[ 23.5 -12.2  13.4   7.1  -4.5  -5.1  -6.8  26.1  -1.2   0.5  -2.4  -4.5
  -6.9  27.0  10.0   8.0 -23.8 -15.3  -3.2 -16.0   3.9   0.5  -3.2   5.8
  -2.4   3.6  24.0 -23.0  -0.6   0.2]
W.E
[ 55.9  -6.3 -15.2  -7.4  -3.1  -5.2  -7.0  17.1 -10.9 -10.3  23.7 -27.8
  14.2  -9.5  -6.4  22.2 -18.3 -28.3  -4.5 -19.6  40.3 -16.4  26.6 -19.7
 -13.0   1.3  41.3 -10.5  -6.7 -20.0]
R.T
[ 44.0  -7.6  -0.9   1.6   0.7   1.5  -7.4  25.4   4.3  -4.5  -5.5 -15.2
   2.0   6.3  -6.1   6.8 -17.8   3.2  -5.9 -16.8  25.7  -8.9   9.5   0.6
  -3.1   2.2  22.6 -23.7   0.4  -2.3]
W.E
[ 54.4 -20.7  -0.3  -3.2  -5.2  -7.3 -10.7  43.0   5.4 -21.0   5.7 -14.2
   1.3   5.4   5.2  20.1 -20.8 -37.8   0.9 -17.8  22.2 -25.7  22.0 -23.1
  -2.9  -3.3  38.3 -13.7   2.0  -6.3]
R.K
[ 46.2 -19.7  -8.6  -9.8  -5.4  -2.4 -11.9  28.3  -5.0 -15.2   9.8 -18.2
  13.6   4.7 -12.6  36.6  -8.4 -17.6   5.3 -18.3  21.9 -21.4  26.7 -19.4
  -3.9  -6.9  37.8  -5.0  -3.4 -12.6]
R.T
[ 23.9  -8.4  -8.1  -7.1  -5.2 -12.1 -16.0  16.6   1.0 -15.0   2.0 -13.7
   6.3  -5.1   8.0  25.4 -12.0 -25.4  -5.2 -18.3  22.0  -6.1  30.1 -30.2
  -5.9   3.0  43.6 -26.8  -1.8 -30.2]
R.K
[ 39.8 -18.5  -6.6 -12.4   1.7  -7.7  -8.7  21.6   3.4 -32.1   1.9 -15.6
  21.5  -8.8  -1.8  29.9  -5.8 -29.2   5.7 -20.2  27.5 -26.0  33.4 -35.7
  -9.6  -6.4  35.1  -8.7   4.4 -16.0]
R.T
[ 57.0 -31.6  -1.7  -7.0  -3.3  -8.7 -12.7  37.8  -2.1 -18.9   4.9 -16.7
  12.2   2.8   7.9  31.6 -17.9 -34.4  -0.5 -20.0  12.1 -24.8  21.6 -22.2
  -3.0  -5.6  40.4 -13.6   1.7  -8.5]
R.K
[ 41.8 -31.2  -3.5  -1.7   1.1 -12.2  -8.5  32.5   9.2 -20.9  -2.9 -15.8
  10.3  -8.5   6.0  23.9 -19.9 -35.4  -3.6 -12.9  26.0 -15.2  15.8 -25.0
  -3.4  -1.2  37.8 -13.6  -5.0  -4.4]
R.K
[ 49.1 -11.0  10.5   1.7  -1.8  -2.7  -3.8  51.1   2.1  -8.3   3.6  -9.7
  -2.5  25.6  -5.5  28.2 -18.7  -9.4  -1.3 -15.8  15.2 -11.9   8.3   2.3
  -4.8  -4.8  31.5 -21.0   4.9  10.9]
W.H
[ 50.0 -17.6   6.8   0.5   7.3  -5.8 -12.0  37.4  -2.5 -10.6   4.2 -18.8
   0.0  35.6  -7.8  19.3 -20.1 -28.2  -3.4 -19.2  26.4 -16.4  -8.1  19.1
 -10.4  -2.3  18.3 -23.2  -1.3   9.0]
W.H
[ 44.3 -15.5  -8.5  -7.2  -6.8  -6.3 -11.8  32.9   1.7 -16.2   4.2 -19.4
   1.4 -18.9   1.6  26.0 -17.0 -24.2  -4.6 -19.6  21.3 -19.3  20.5 -28.0
  -8.9  -1.7  42.8  -8.2  -0.8 -10.4]
R.K
[ 32.5 -21.7   9.4  -0.5  -2.5  -1.2  -6.0  32.4   3.9 -15.0  -4.0  -6.4
   7.2  25.0 -12.5  19.8 -16.5 -17.9  -1.3 -16.5  23.1 -19.6   6.4   1.8
  -4.5  -6.8  22.8 -21.4  -2.3   7.8]
W.E
[ 48.0  -7.5  -6.3  -3.6  -0.7  -5.8  -6.0  24.5   2.1 -27.2   6.2 -24.8
   8.2  10.2   0.6  20.8 -14.6 -34.8   1.4 -18.4  28.4 -21.0  28.3 -24.3
  -8.0  -6.1  21.9  -6.7  -0.4 -20.4]
R.T
[ 47.4 -22.6  10.7   0.0  -2.8  -6.4  -5.5  42.8   8.3  -6.2  -0.7 -19.0
  -0.1  25.9  -9.1  17.4 -24.4 -16.1  -4.8 -16.3  24.5 -10.2   4.3   8.1
  -7.3  -1.9  29.8 -24.4  -1.0   5.6]
W.E
[ 30.8 -26.8  -5.4  -0.1  -2.6 -16.4  -2.8  28.5   7.6 -15.3   0.7  -5.0
   3.4 -11.4  12.3  24.8 -18.5 -30.3  -3.9 -16.1  16.9 -12.7  18.0 -27.4
  -5.0  -2.0  45.3 -14.3   0.0  -8.9]
R.K
[ 54.5 -17.1   8.6   4.4  -1.6  -7.7  -3.7  38.2   5.1  -7.8  -2.5 -12.2
   3.8  18.0  -2.3   9.7 -24.0 -25.6  -4.8 -15.9  25.2 -16.5  -4.2   6.7
  -6.6  -1.0  23.0 -20.5  -1.2  14.0]
W.H
[ 36.9  -1.2  -8.4  -7.4  -2.3  -0.3 -10.2  15.6 -11.4 -14.5   0.0 -23.9
   3.1   7.6  -8.2  24.4 -15.8 -15.0   0.6 -23.0  33.9 -12.0  29.0 -15.3
  -9.5   2.5  32.5 -11.0  -2.0 -23.0]
R.T
[ 68.2 -33.7   4.3 -19.6  -0.2 -14.3 -12.0  63.8   6.8 -22.7  -2.3 -13.6
  27.5 -24.2 -14.6  32.0 -14.9 -22.7   6.6 -15.5  29.9 -32.5  18.7 -29.8
  -1.0  -7.0  47.3 -23.3   1.0  11.9]
R.K
[  6.8 -12.8  13.0  -1.0  -0.7  -6.5  -7.7  28.6  11.5 -13.4  -7.1   0.2
  -5.5  29.6  -7.5  26.4 -21.1 -11.1  -3.1 -18.1  15.4 -10.7   8.4   6.1
  -6.1  -0.7  27.9 -17.3   0.5   9.2]
W.E
[ 21.0  -9.1  -7.3  -3.6   1.4 -14.5  -1.5  23.8   7.1 -16.2  -0.7 -12.4
   4.8  -6.0   1.5  23.2 -17.0 -27.6   2.7 -13.4  29.2  -9.9  25.7 -24.0
  -2.4   3.7  37.5 -13.2  -0.1 -23.8]
R.K
[ 23.7 -16.4   3.6  -4.0   0.3  -9.7  -0.5  41.8  13.3  -1.6  -4.6 -14.2
   0.9  -8.1  -2.7  20.3 -18.8 -13.2 -23.5 -13.8  20.5 -15.4   6.8 -11.1
  -8.1  -2.3  33.0 -11.5   1.1  16.2]
W.E
